Below is a small trained network, with its code and all its weights. Each question gives an input and a target symbol and asks what happens when units are switched off, that is, made to give their printed mean instead of their output.

import numpy as np


def w(rows, s, z=0):
    codes = np.array(rows[::2]) - 128.0
    scale = np.full(codes.shape[1], s)
    scale[-1] = z or s
    return codes * scale


def f(y):
    return np.maximum(y, 0)


def softmax(a):
    e = np.exp(a - a.max(-1, keepdims=True))
    return e / e.sum(-1, keepdims=True)


def log_softmax(a):
    a = a - a.max(-1, keepdims=True)
    return a - np.log(np.exp(a).sum(-1, keepdims=True))


def net(x, mask):
    ids = ['αβγδεζηθμξπτφω'.index(c) for c in x.split()]
    T = len(ids)
    res = E[ids] + P[:T]
    u = 0
    for l in range(3):
        r = res
        for j in range(2):
            rows = slice(3 * j, 3 * j + 3)
            q, k, v = (r @ M[l][rows].T for M in (Q, K, V))
            z = softmax(np.where(np.tri(T) > 0, q @ k.T / 3**0.5, -1e9)) @ v
            o = O[l][rows]
            res = res + np.where(mask[u + j], z, o[:, -1]) @ o[:, :-1]
        u += 2
        y = f(res @ A[l][:, :-1].T + A[l][:, -1])
        res = res + np.where(mask[u : u + 4], y, B[l][:, -1]) @ B[l][:, :-1]
        u += 4
    return log_softmax(res[-1] @ U[:, :-1].T + U[:, -1])


Q, K, V, O, A, B = {}, {}, {}, {}, {}, {}
E = w([
[127,143,154,140],'α',
[108,153,151,137],'β',
[137,121,155,118],'γ',
[125,191,134,136],'δ',
[141,146,138,115],'ε',
[167,158,131,162],'ζ',
[155,151,130,165],'η',
[127,182,121,192],'θ',
[254,185,63,141],'μ',
[117,106,131,27],'ξ',
[117,121,166,67],'π',
[152,12,116,37],'τ',
[137,55,127,125],'φ',
[169,31,116,145],'ω',
],0.0066)
P = w([
[103,150,152,134],'0',
[87,96,66,140],'1',
[226,103,214,156],'2',
[134,113,139,90],'3',
[84,91,42,134],'4',
[212,153,219,165],'5',
[135,117,138,88],'6',
[75,90,28,122],'7',
[215,188,220,168],'8',
[131,126,138,84],'9',
[79,83,2,105],'10',
[236,219,224,169],'11',
[120,132,140,80],'12',
],0.0085)
Q[0] = w([
[207,7,70,68],'0.h0',
[111,73,185,154],'0.h0',
[128,101,86,198],'0.h0',
[85,87,133,44],'0.h1',
[188,190,15,36],'0.h1',
[86,194,202,36],'0.h1',
],0.019)
K[0] = w([
[31,82,211,130],'0.h0',
[91,147,75,163],'0.h0',
[114,208,120,177],'0.h0',
[129,8,138,96],'0.h1',
[93,130,6,61],'0.h1',
[15,131,209,79],'0.h1',
],0.02)
V[0] = w([
[236,188,65,14],'0.h0',
[124,148,71,99],'0.h0',
[21,126,243,84],'0.h0',
[105,120,195,254],'0.h1',
[169,60,179,235],'0.h1',
[167,119,81,84],'0.h1',
],0.0074)
O[0] = w([
[156,76,123,254,254],'0.h0',
[141,143,120,170,131],'0.h0',
[24,175,195,119,57],'0.h0',
[156,178,107,22,30],'0.h1',
[156,91,115,18,86],'0.h1',
[107,88,132,163,200],'0.h1',
],0.0088,0.0027)
A[0] = w([
[77,113,181,87,3],'0.n0',
[161,102,202,162,129],'0.n1',
[75,154,71,180,139],'0.n2',
[3,124,28,105,97],'0.n3',
],0.012,0.004)
B[0] = w([
[136,197,63,247,131],'0.n0',
[139,193,132,177,254],'0.n1',
[130,118,132,35,239],'0.n2',
[212,113,77,158,205],'0.n3',
],0.013,0.0044)
Q[1] = w([
[231,79,45,184],'1.h0',
[148,51,105,160],'1.h0',
[64,226,83,137],'1.h0',
[154,235,65,199],'1.h1',
[36,6,88,138],'1.h1',
[85,87,30,85],'1.h1',
],0.015)
K[1] = w([
[75,93,81,151],'1.h0',
[63,199,38,118],'1.h0',
[153,132,155,210],'1.h0',
[153,220,151,66],'1.h1',
[6,70,121,70],'1.h1',
[94,107,2,95],'1.h1',
],0.015)
V[1] = w([
[11,89,48,85],'1.h0',
[40,100,67,93],'1.h0',
[231,166,195,163],'1.h0',
[84,111,113,127],'1.h1',
[2,79,67,127],'1.h1',
[176,151,165,138],'1.h1',
],0.0076)
O[1] = w([
[2,162,113,68,122],'1.h0',
[43,151,120,91,123],'1.h0',
[235,98,139,179,134],'1.h0',
[98,167,91,133,85],'1.h1',
[59,226,22,135,8],'1.h1',
[172,79,190,140,178],'1.h1',
],0.0067,0.011)
A[1] = w([
[4,215,228,129,192],'1.n0',
[35,172,141,211,144],'1.n1',
[112,182,191,101,193],'1.n2',
[140,238,121,128,4],'1.n3',
],0.022,0.0042)
B[1] = w([
[25,165,227,171,171],'1.n0',
[113,5,87,157,164],'1.n1',
[189,152,154,97,250],'1.n2',
[182,232,136,158,147],'1.n3',
],0.027,0.0025)
Q[2] = w([
[210,139,2,175],'2.h0',
[136,57,141,134],'2.h0',
[174,67,119,114],'2.h0',
[128,55,142,94],'2.h1',
[91,230,146,131],'2.h1',
[73,104,237,120],'2.h1',
],0.021)
K[2] = w([
[6,209,149,144],'2.h0',
[126,142,46,89],'2.h0',
[92,134,51,84],'2.h0',
[104,151,46,90],'2.h1',
[73,119,242,175],'2.h1',
[12,158,108,103],'2.h1',
],0.019)
V[2] = w([
[84,185,149,120],'2.h0',
[131,75,185,7],'2.h0',
[86,17,195,86],'2.h0',
[145,142,147,170],'2.h1',
[130,28,110,149],'2.h1',
[171,126,53,139],'2.h1',
],0.015)
O[2] = w([
[63,176,142,152,141],'2.h0',
[249,159,124,158,4],'2.h0',
[198,175,17,98,164],'2.h0',
[162,69,129,136,165],'2.h1',
[90,94,114,181,244],'2.h1',
[117,133,33,127,255],'2.h1',
],0.013,0.0093)
A[2] = w([
[202,140,112,156,3],'2.n0',
[117,171,112,215,60],'2.n1',
[152,52,216,8,104],'2.n2',
[152,125,211,10,118],'2.n3',
],0.015,0.0062)
B[2] = w([
[53,161,196,108,220],'2.n0',
[187,153,116,154,169],'2.n1',
[182,144,141,8,255],'2.n2',
[91,115,62,212,207],'2.n3',
],0.017)
U = w([
[64,143,136,143,81],'α',
[71,117,133,101,4],'β',
[92,135,97,155,210],'γ',
[111,186,141,187,119],'δ',
[192,176,87,144,97],'ε',
[177,121,127,71,140],'ζ',
[209,126,179,253,233],'η',
[118,130,219,166,142],'θ',
[122,65,55,184,117],'μ',
[130,132,59,94,81],'ξ',
[66,121,92,108,35],'π',
[93,184,113,112,55],'τ',
[113,137,95,155,206],'φ',
[166,214,188,122,109],'ω',
],0.0071,0.011)

Each question gives the input, a string of symbols that net reads in full, and the target symbol t.
The units are the heads (3 rows each of Q, K, V and O) and the neurons (one row each of A and B). Each row of codes is followed by its name. A weight is (code - 128) times the scale printed after its matrix; where a second scale follows, it is the last column's (O, A, B and U).
mask holds one flag per unit, layer by layer, with each layer's heads first. A switched-off unit (its flag False) gives its mean, the last column of its rows in O or B, instead of its output. The means were averaged over made-up inputs and are rounded, as every weight is.
A unit's drop is (log p(t) with every unit on - log p(t) with that unit switched off) / (log p(t) with every unit on - log p(t) with every unit switched off).
The circuit of an input: a set's keep is (log p(t) with only the set's units on - log p(t) with every unit switched off) / (log p(t) with every unit on - log p(t) with every unit switched off). Starting from the 12 units with the biggest drops (on a tie, the unit counted first), units are removed one at a time, each time the one whose removal leaves the highest keep (on an exact tie, the one counted first), for as long as the keep stays at least 0.8.
units of the circuit, in order: the units of the circuit, biggest drop first
top k neurons: the k neurons with the biggest drops, biggest first
top k neurons in layer l: the k neurons of layer l with the biggest drops, biggest first
which heads matter: for each layer, one digit per head in row order, 1 if its drop is at least 0.15 and else 0, layers parted by /
input μ ζ ξ μ μ, target μ: units of the circuit, in order : [1.h0, 2.h1, 0.h0]
input μ α θ δ μ β β, target ζ: units of the circuit, in order : [2.h0]
input μ μ τ μ μ μ μ ξ μ δ θ, target μ: top 2 neurons in layer 2 : [2.n2, 2.n0]
input η δ δ φ δ, target η: top 2 neurons in layer 0 : [0.n1, 0.n3]
input μ μ π ε μ τ μ μ ξ η δ, target μ: which heads matter : 10 / 11 / 01
input δ ω ε μ δ ε η π ξ θ μ, target δ: which heads matter : 11 / 01 / 10
input μ μ ζ, target ζ: units of the circuit, in order : [2.h0, 2.n2]
input μ τ π μ ξ μ μ η μ ε μ θ, target ζ: units of the circuit, in order : [0.h1, 1.h1]
input β ξ ξ μ η μ ξ δ ξ ω μ, target β: which heads matter : 11 / 01 / 10
input ε ω μ π η μ ζ ξ γ α ξ θ τ, target μ: top 3 neurons : [0.n3, 1.n1, 0.n2]
input ξ μ μ, target ω: top 2 neurons : [0.n2, 0.n1]
input π ζ γ, target ζ: which heads matter : 01 / 01 / 00
input ξ μ β ξ β π η π, target ξ: top 4 neurons : [1.n1, 1.n3, 1.n0, 0.n0]
input ξ π τ μ ξ μ δ ξ ξ δ θ μ, target θ: units of the circuit, in order : [1.h1, 0.n1, 2.n0, 0.h0]
input μ ω ω ζ ξ α, target ζ: top 4 neurons : [2.n2, 0.n2, 1.n2, 1.n1]
input τ μ μ ζ μ η π δ δ α ε, target τ: which heads matter : 10 / 01 / 10
input μ ξ ξ α η μ α μ μ δ ζ μ, target η: top 2 neurons : [2.n2, 0.n1]
input μ β μ η δ ε μ η μ ε, target ζ: units of the circuit, in order : [1.h1, 2.h0, 2.n2]
input ξ ζ ε η μ η θ ξ φ ε ξ δ β, target η: units of the circuit, in order : [0.n3, 1.h0, 2.n2]
input θ μ φ μ δ θ π μ η, target ζ: top 2 neurons : [2.n2, 0.n3]
input β θ ξ μ δ, target β: top 3 neurons in layer 0 : [0.n1, 0.n0, 0.n2]
input ω η ξ ε μ μ δ μ, target ω: units of the circuit, in order : [2.h0, 0.n3, 2.n0]
input ξ η μ ξ μ, target ξ: top 3 neurons : [1.n1, 1.n3, 0.n0]
input μ ζ ζ ε γ, target μ: units of the circuit, in order : [1.h1, 0.h0, 1.h0, 2.h1]
input ξ μ ε τ μ θ μ μ φ, target ζ: units of the circuit, in order : [2.n2, 2.h0]
input ξ μ ε μ ξ π ε μ γ μ ζ, target ξ: top 3 neurons in layer 0 : [0.n3, 0.n0, 0.n1]
input δ γ μ η, target ζ: which heads matter : 01 / 01 / 10
input ξ μ ξ τ μ δ δ μ ξ δ μ α, target ζ: top 3 neurons : [0.n3, 2.n2, 1.n1]
input μ β β ε μ μ η ξ μ ξ η ξ θ, target η: top 3 neurons : [0.n3, 0.n2, 2.n2]
